Below is a small trained network, with its code and all its weights. Each question gives an input and a class and asks what happens when units are switched off, that is, made to give their printed mean instead of their output.

import numpy as np


def w(rows, s, z=0):
    codes = np.array(rows[::2]) - 128.0
    scale = np.full(codes.shape[1], s)
    scale[-1] = z or s
    return codes * scale


def f(y):
    return np.maximum(y, 0)


def log_softmax(a):
    a = a - a.max(-1, keepdims=True)
    return a - np.log(np.exp(a).sum(-1, keepdims=True))


def net(x, mask):
    res = np.array(x, float).reshape(1, 3) / 4 @ E
    y = f(res @ A[0][:, :-1].T + A[0][:, -1])
    res = res + np.where(mask, y, B[0][:, -1]) @ B[0][:, :-1]
    return log_softmax(res[-1] @ U[:, :-1].T + U[:, -1])


A, B = {}, {}
E = w([
[204,177,139,2,98],'x0',
[143,167,242,203,38],'x1',
[195,22,121,188,104],'x2',
],0.0091)
A[0] = w([
[251,29,69,165,118,85],'n0',
[76,101,151,172,157,86],'n1',
[147,121,74,122,175,75],'n2',
[168,177,171,161,96,75],'n3',
[94,86,8,61,185,84],'n4',
[237,141,113,22,115,72],'n5',
[65,114,111,158,134,138],'n6',
[130,174,143,135,174,120],'n7',
[164,140,123,111,130,103],'n8',
[170,93,120,137,121,105],'n9',
[63,184,116,111,137,75],'n10',
[123,99,80,108,141,184],'n11',
[99,96,114,97,130,85],'n12',
[159,136,111,98,111,129],'n13',
[121,134,110,170,160,94],'n14',
[20,103,62,202,157,80],'n15',
[139,136,92,110,188,120],'n16',
[149,80,140,130,133,97],'n17',
[141,128,114,130,130,249],'n18',
[133,167,211,171,88,93],'n19',
[30,192,125,92,147,99],'n20',
[96,182,124,122,150,87],'n21',
[48,203,97,111,130,107],'n22',
[126,164,160,157,112,111],'n23',
],0.016,0.013)
B[0] = w([
[121,17,184,84,146,235],'n0',
[191,126,74,109,128,173],'n1',
[146,116,154,149,72,167],'n2',
[157,117,120,158,61,169],'n3',
[125,121,113,170,15,251],'n4',
[249,162,68,102,163,230],'n5',
[152,182,144,119,152,186],'n6',
[125,108,151,137,146,150],'n7',
[171,133,135,169,155,148],'n8',
[124,93,136,128,143,159],'n9',
[159,73,184,113,134,163],'n10',
[84,168,150,174,124,211],'n11',
[141,114,141,159,110,143],'n12',
[143,145,97,135,152,166],'n13',
[161,128,104,120,133,152],'n14',
[233,154,71,108,147,225],'n15',
[102,141,126,107,75,181],'n16',
[137,91,148,129,136,151],'n17',
[2,243,175,133,201,235],'n18',
[125,137,119,141,35,197],'n19',
[119,61,165,114,163,192],'n20',
[134,83,132,95,125,154],'n21',
[109,71,150,110,158,187],'n22',
[129,123,140,154,100,162],'n23',
],0.041,0.015)
U = w([
[136,180,172,178,6,115],'0',
[216,208,135,115,129,111],'1',
[130,90,200,111,119,99],'2',
[69,236,162,151,128,254],'3',
[63,145,51,128,133,78],'4',
],0.011,0.0082)

Each question gives the input, the list of numbers given to net, and the class t.
The units are the neurons (one row each of A and B). Each row of codes is followed by its name. A weight is (code - 128) times the scale printed after its matrix; where a second scale follows, it is the last column's (A, B and U).
mask holds one flag per neuron, in row order. A switched-off neuron (its flag False) gives its mean, the last column of its row in B, instead of its output. The means were averaged over made-up inputs and are rounded, as every weight is.
A unit's drop is (log p(t) with every unit on - log p(t) with that unit switched off) / (log p(t) with every unit on - log p(t) with every unit switched off).
The circuit of an input: a set's keep is (log p(t) with only the set's units on - log p(t) with every unit switched off) / (log p(t) with every unit on - log p(t) with every unit switched off). Starting from the 12 units with the biggest drops (on a tie, the unit counted first), units are removed one at a time, each time the one whose removal leaves the highest keep (on an exact tie, the one counted first), for as long as the keep stays at least 0.8.
units of the circuit, in order: the units of the circuit, biggest drop first
most important unit: the unit with the biggest drop
top k neurons: the k neurons with the biggest drops, biggest first
drop of u: that unit's drop, to one decimal
input [2,-7,-4], class 0: units of the circuit, in order : [n4]
input [-4,-6,-7], class 2: top 3 neurons : [n20; n22; n10]
input [-5,-5,-5], class 0: top 4 neurons : [n4; n5; n0; n16]
input [4,-6,-5], class 0: top 2 neurons : [n4; n0]
input [4,3,1], class 1: top 4 neurons : [n4; n11; n5; n16]
input [-3,-1,-3], class 3: top 2 neurons : [n5; n0]
input [-4,-3,6], class 2: top 2 neurons : [n0; n5]
input [5,-5,2], class 0: top 4 neurons : [n4; n15; n11; n16]
input [1,2,-4], class 2: top 2 neurons : [n11; n4]
input [-4,-2,0], class 1: top 2 neurons : [n15; n1]
input [-5,4,-5], class 1: top 2 neurons : [n0; n4]
input [-7,6,-2], class 1: top 2 neurons : [n4; n15]
input [-8,-2,-8], class 1: top 2 neurons : [n15; n0]
input [2,-3,0], class 3: most important unit : n19
input [7,-3,-8], class 2: top 3 neurons : [n20; n22; n15]
input [-2,-5,-5], class 0: drop of n16 : 0.2
input [1,5,7], class 2: drop of n4 : 0.3
input [7,-8,4], class 0: drop of n19 : 0.0
